Below is a small trained network, with its code and all its weights. Each question gives an input and a class and asks what happens when units are switched off, that is, made to give their printed mean instead of their output.

import numpy as np


def w(rows, s, z=0):
    codes = np.array(rows[::2]) - 128.0
    scale = np.full(codes.shape[1], s)
    scale[-1] = z or s
    return codes * scale


def norm(h):
    return h / np.sqrt((h * h).mean(-1, keepdims=True) + 1e-5)


def f(y):
    return np.maximum(y, 0)


def log_softmax(a):
    a = a - a.max(-1, keepdims=True)
    return a - np.log(np.exp(a).sum(-1, keepdims=True))


def net(x, mask):
    res = np.array(x, float).reshape(1, 4) / 4 @ E
    u = 0
    for l in range(2):
        y = f(norm(res) @ A[l][:, :-1].T + A[l][:, -1])
        res = res + np.where(mask[u : u + 10], y, B[l][:, -1]) @ B[l][:, :-1]
        u += 10
    return log_softmax(norm(res)[-1] @ U[:, :-1].T + U[:, -1])


A, B = {}, {}
E = w([
[61,18,93,254,180,130,125],'x0',
[144,88,160,134,192,167,142],'x1',
[137,197,148,218,146,212,14],'x2',
[64,98,101,130,33,154,137],'x3',
],0.0079)
A[0] = w([
[68,157,122,108,66,190,82,6],'L0N0',
[115,62,140,128,177,102,197,203],'L0N1',
[148,219,91,121,120,160,119,158],'L0N2',
[115,178,93,168,49,85,93,113],'L0N3',
[58,77,98,197,76,113,132,128],'L0N4',
[154,140,187,166,188,231,108,95],'L0N5',
[162,54,75,148,90,40,168,85],'L0N6',
[134,107,105,49,124,157,191,171],'L0N7',
[213,141,255,114,117,115,177,213],'L0N8',
[56,84,100,168,138,142,185,111],'L0N9',
],0.0087,0.0022)
B[0] = w([
[162,111,150,107,183,129,212,193],'L0N0',
[199,74,90,64,254,55,90,238],'L0N1',
[100,97,159,97,110,75,58,225],'L0N2',
[116,126,51,196,149,173,187,201],'L0N3',
[176,158,129,28,198,155,123,238],'L0N4',
[136,182,196,195,100,144,158,251],'L0N5',
[150,144,136,148,152,119,49,224],'L0N6',
[89,145,181,179,158,127,92,224],'L0N7',
[113,53,125,94,109,112,118,253],'L0N8',
[78,131,181,40,171,95,146,218],'L0N9',
],0.0075,0.0057)
A[1] = w([
[115,247,72,133,162,137,120,78],'L1N0',
[118,132,164,66,32,131,146,101],'L1N1',
[176,148,36,82,113,104,124,215],'L1N2',
[232,108,95,235,171,21,177,20],'L1N3',
[238,164,183,200,189,129,101,250],'L1N4',
[87,151,234,131,130,164,26,173],'L1N5',
[102,154,156,173,154,115,144,70],'L1N6',
[149,123,142,53,165,103,170,188],'L1N7',
[2,138,30,200,134,231,95,157],'L1N8',
[140,179,127,221,63,178,74,191],'L1N9',
],0.0079,0.0021)
B[1] = w([
[117,64,110,142,113,204,231,164],'L1N0',
[117,173,163,94,128,136,73,177],'L1N1',
[107,124,116,189,137,178,184,176],'L1N2',
[189,119,73,164,22,97,82,171],'L1N3',
[2,111,135,200,49,129,140,255],'L1N4',
[61,150,137,97,89,128,167,237],'L1N5',
[97,167,140,177,99,129,114,152],'L1N6',
[162,128,132,199,167,144,74,233],'L1N7',
[175,158,121,21,108,92,134,181],'L1N8',
[119,80,123,193,253,155,184,199],'L1N9',
],0.0091,0.0078)
U = w([
[219,75,119,68,249,65,89,218],'0',
[46,154,175,166,153,183,189,246],'1',
[127,207,195,38,68,110,89,64],'2',
[154,109,111,183,92,97,108,2],'3',
[216,152,59,85,121,198,240,24],'4',
],0.014,0.0036)

Each question gives the input, the list of numbers given to net, and the class t.
The units are the neurons (one row each of A and B). Each row of codes is followed by its name. A weight is (code - 128) times the scale printed after its matrix; where a second scale follows, it is the last column's (A, B and U).
mask holds one flag per neuron, layer by layer. A switched-off neuron (its flag False) gives its mean, the last column of its row in B, instead of its output. The means were averaged over made-up inputs and are rounded, as every weight is.
A unit's drop is (log p(t) with every unit on - log p(t) with that unit switched off) / (log p(t) with every unit on - log p(t) with every unit switched off).
The circuit of an input: a set's keep is (log p(t) with only the set's units on - log p(t) with every unit switched off) / (log p(t) with every unit on - log p(t) with every unit switched off). Starting from the 12 units with the biggest drops (on a tie, the unit counted first), units are removed one at a time, each time the one whose removal leaves the highest keep (on an exact tie, the one counted first), for as long as the keep stays at least 0.8.
circuit, biggest first: the units of the circuit, biggest drop first
k most important neurons: the k neurons with the biggest drops, biggest first
top k neurons in layer l: the k neurons of layer l with the biggest drops, biggest first
drop when u is switched off: that unit's drop, to one decimal
input [5,1,-1,-8], class 3: circuit, biggest first -> [L1N3 L0N4]
input [-4,-7,-1,8], class 4: circuit, biggest first -> [L0N3 L1N4]
input [0,-8,-3,8], class 4: circuit, biggest first -> [L0N3 L1N4 L0N4]
input [-3,6,-2,6], class 0: circuit, biggest first -> [L1N4]
input [3,-1,2,6], class 0: circuit, biggest first -> [L1N4 L0N4]
input [8,-4,4,2], class 0: circuit, biggest first -> [L1N8 L1N4]
input [6,-8,-1,8], class 0: circuit, biggest first -> [L1N4 L0N4]
input [0,0,0,6], class 4: top 3 neurons in layer 0 -> [L0N3 L0N2 L0N1]
input [-4,-4,4,4], class 4: circuit, biggest first -> [L0N3 L1N4 L0N5]
input [-1,-5,6,4], class 4: 2 most important neurons -> [L0N3 L1N8]
input [-3,1,1,-4], class 2: top 3 neurons in layer 0 -> [L0N8 L0N2 L0N3]
input [-1,1,5,8], class 4: 3 most important neurons -> [L0N3 L1N8 L0N7]
input [2,6,0,-6], class 3: top 2 neurons in layer 1 -> [L1N3 L1N4]
input [3,-8,2,4], class 4: most important neuron -> [L0N3]
input [-8,-5,8,6], class 1: top 2 neurons in layer 0 -> [L0N2 L0N3]
input [8,-8,2,4], class 0: top 2 neurons in layer 0 -> [L0N9 L0N5]
input [5,-8,5,1], class 4: 2 most important neurons -> [L1N8 L0N3]
input [-3,-8,1,1], class 4: 2 most important neurons -> [L0N3 L1N4]
input [-1,6,0,8], class 0: drop when L0N0 is switched off -> 0.1
input [-7,-3,8,5], class 1: drop when L1N9 is switched off -> 0.2
input [0,-4,2,0], class 4: drop when L0N3 is switched off -> 0.9
input [0,-6,6,8], class 4: most important neuron -> [L1N8]
